Here is a tiny trained network, its code and every weight. The questions are about switching its units off for an input and a class, where a switched-off unit gives its printed mean instead of its output.

import numpy as np


def w(rows, s, z=0):
    codes = np.array(rows[::2]) - 128.0
    scale = np.full(codes.shape[1], s)
    scale[-1] = z or s
    return codes * scale


def norm(h):
    return h / np.sqrt((h * h).mean(-1, keepdims=True) + 1e-5)


def f(y):
    return np.maximum(y, 0)


def log_softmax(a):
    a = a - a.max(-1, keepdims=True)
    return a - np.log(np.exp(a).sum(-1, keepdims=True))


def net(x, mask):
    res = np.array(x, float).reshape(1, 6) / 4 @ E
    u = 0
    for l in range(2):
        y = f(norm(res) @ A[l][:, :-1].T + A[l][:, -1])
        res = res + np.where(mask[u : u + 8], y, B[l][:, -1]) @ B[l][:, :-1]
        u += 8
    return log_softmax(norm(res)[-1] @ U[:, :-1].T + U[:, -1])


A, B = {}, {}
E = w([
[146,117,127,120,87,42,58],'x0',
[97,165,101,121,142,181,141],'x1',
[30,136,121,106,123,156,53],'x2',
[187,46,50,198,74,135,176],'x3',
[194,127,61,2,109,80,107],'x4',
[4,89,75,160,208,105,158],'x5',
],0.0063)
A[0] = w([
[90,111,99,133,146,102,127,80],'0.n0',
[112,124,120,213,135,93,158,143],'0.n1',
[122,79,83,116,110,169,194,104],'0.n2',
[163,70,39,189,58,113,56,45],'0.n3',
[221,115,91,47,102,81,162,68],'0.n4',
[62,35,98,254,187,132,189,103],'0.n5',
[140,185,56,143,100,125,154,141],'0.n6',
[83,193,107,126,154,213,149,2],'0.n7',
],0.0087,0.0018)
B[0] = w([
[167,121,155,219,130,157,201,157],'0.n0',
[33,112,63,93,194,69,133,187],'0.n1',
[70,161,165,132,136,73,43,184],'0.n2',
[108,61,183,129,7,188,134,224],'0.n3',
[215,184,51,101,190,109,126,241],'0.n4',
[51,163,96,202,208,2,181,254],'0.n5',
[170,109,199,146,82,122,126,165],'0.n6',
[160,77,201,104,149,247,158,178],'0.n7',
],0.0097,0.007)
A[1] = w([
[142,148,125,110,160,98,73,166],'1.n0',
[142,99,153,158,137,139,142,136],'1.n1',
[177,151,149,105,127,78,65,181],'1.n2',
[163,124,107,100,91,57,141,128],'1.n3',
[248,162,59,61,132,100,124,83],'1.n4',
[124,84,109,130,28,137,118,3],'1.n5',
[111,124,153,88,184,215,144,36],'1.n6',
[78,113,145,126,116,132,129,98],'1.n7',
],0.015,0.0018)
B[1] = w([
[161,111,180,174,99,154,138,165],'1.n0',
[77,141,83,63,139,119,90,148],'1.n1',
[165,112,151,122,113,44,138,193],'1.n2',
[138,146,149,111,148,210,89,190],'1.n3',
[161,76,40,142,248,163,54,251],'1.n4',
[107,65,97,125,44,146,187,172],'1.n5',
[111,201,147,95,82,199,107,172],'1.n6',
[199,160,99,105,129,119,168,154],'1.n7',
],0.015,0.014)
U = w([
[192,116,220,155,84,17,118,2],'0',
[115,202,156,86,120,230,117,121],'1',
[45,115,86,220,215,9,199,214],'2',
[248,36,32,136,222,165,39,172],'3',
[130,1,69,150,2,125,174,83],'4',
],0.0097,0.0025)

Each question gives the input, the list of numbers given to net, and the class t.
The units are the neurons (one row each of A and B). Each row of codes is followed by its name. A weight is (code - 128) times the scale printed after its matrix; where a second scale follows, it is the last column's (A, B and U).
mask holds one flag per neuron, layer by layer. A switched-off neuron (its flag False) gives its mean, the last column of its row in B, instead of its output. The means were averaged over made-up inputs and are rounded, as every weight is.
A unit's drop is (log p(t) with every unit on - log p(t) with that unit switched off) / (log p(t) with every unit on - log p(t) with every unit switched off).
The circuit of an input: a set's keep is (log p(t) with only the set's units on - log p(t) with every unit switched off) / (log p(t) with every unit on - log p(t) with every unit switched off). Starting from the 12 units with the biggest drops (on a tie, the unit counted first), units are removed one at a time, each time the one whose removal leaves the highest keep (on an exact tie, the one counted first), for as long as the keep stays at least 0.8.
units of the circuit, in order: the units of the circuit, biggest drop first
most important unit: the unit with the biggest drop
top k neurons: the k neurons with the biggest drops, biggest first
top k neurons in layer l: the k neurons of layer l with the biggest drops, biggest first
drop when u is switched off: that unit's drop, to one decimal
input [-8,-1,3,4,-2,0], class 2: units of the circuit, in order : [0.n5]
input [3,5,-2,6,2,3], class 2: units of the circuit, in order : [0.n5 1.n4]
input [8,5,-5,8,-4,-5], class 4: units of the circuit, in order : [0.n3 1.n5]
input [5,1,-3,-8,2,3], class 0: top 2 neurons : [0.n4 1.n4]
input [4,-3,5,3,1,-7], class 4: units of the circuit, in order : [0.n3 1.n5]
input [1,1,0,-4,-5,0], class 1: top 3 neurons : [0.n7 1.n4 1.n6]
input [0,-1,3,-8,-5,6], class 1: top 4 neurons : [0.n7 1.n6 1.n4 1.n2]
input [8,7,-4,-5,-3,-3], class 0: top 3 neurons : [0.n4 1.n4 1.n2]
input [-8,8,6,-4,-2,7], class 1: top 2 neurons : [0.n7 1.n6]
input [-8,-5,5,-4,2,7], class 1: top 2 neurons in layer 0 : [0.n7 0.n1]
input [-1,7,-1,1,-6,-3], class 1: top 2 neurons : [0.n7 1.n4]
input [7,2,5,2,2,-2], class 4: top 2 neurons : [0.n3 1.n5]
input [6,2,-1,-5,0,5], class 0: top 3 neurons : [1.n4 0.n5 0.n7]
input [-7,-8,7,1,-8,-6], class 1: most important unit : 1.n4
input [-1,-3,-1,-8,-6,3], class 1: top 2 neurons in layer 0 : [0.n7 0.n2]
input [-8,-7,-6,-4,-5,-2], class 2: top 2 neurons in layer 0 : [0.n3 0.n5]
input [-2,-3,6,-1,-5,-6], class 1: top 2 neurons : [1.n4 0.n3]
input [6,4,8,1,-1,3], class 4: top 3 neurons in layer 0 : [0.n4 0.n5 0.n1]
input [4,4,-3,-5,-7,-6], class 0: top 2 neurons in layer 1 : [1.n4 1.n3]
input [1,3,2,-6,5,4], class 1: top 2 neurons : [0.n4 1.n4]
input [8,-1,7,3,2,-3], class 4: most important unit : 0.n3
input [-2,-6,4,4,3,4], class 2: drop when 0.n5 is switched off : 0.7
input [3,1,7,8,1,-7], class 4: drop when 0.n3 is switched off : 0.7
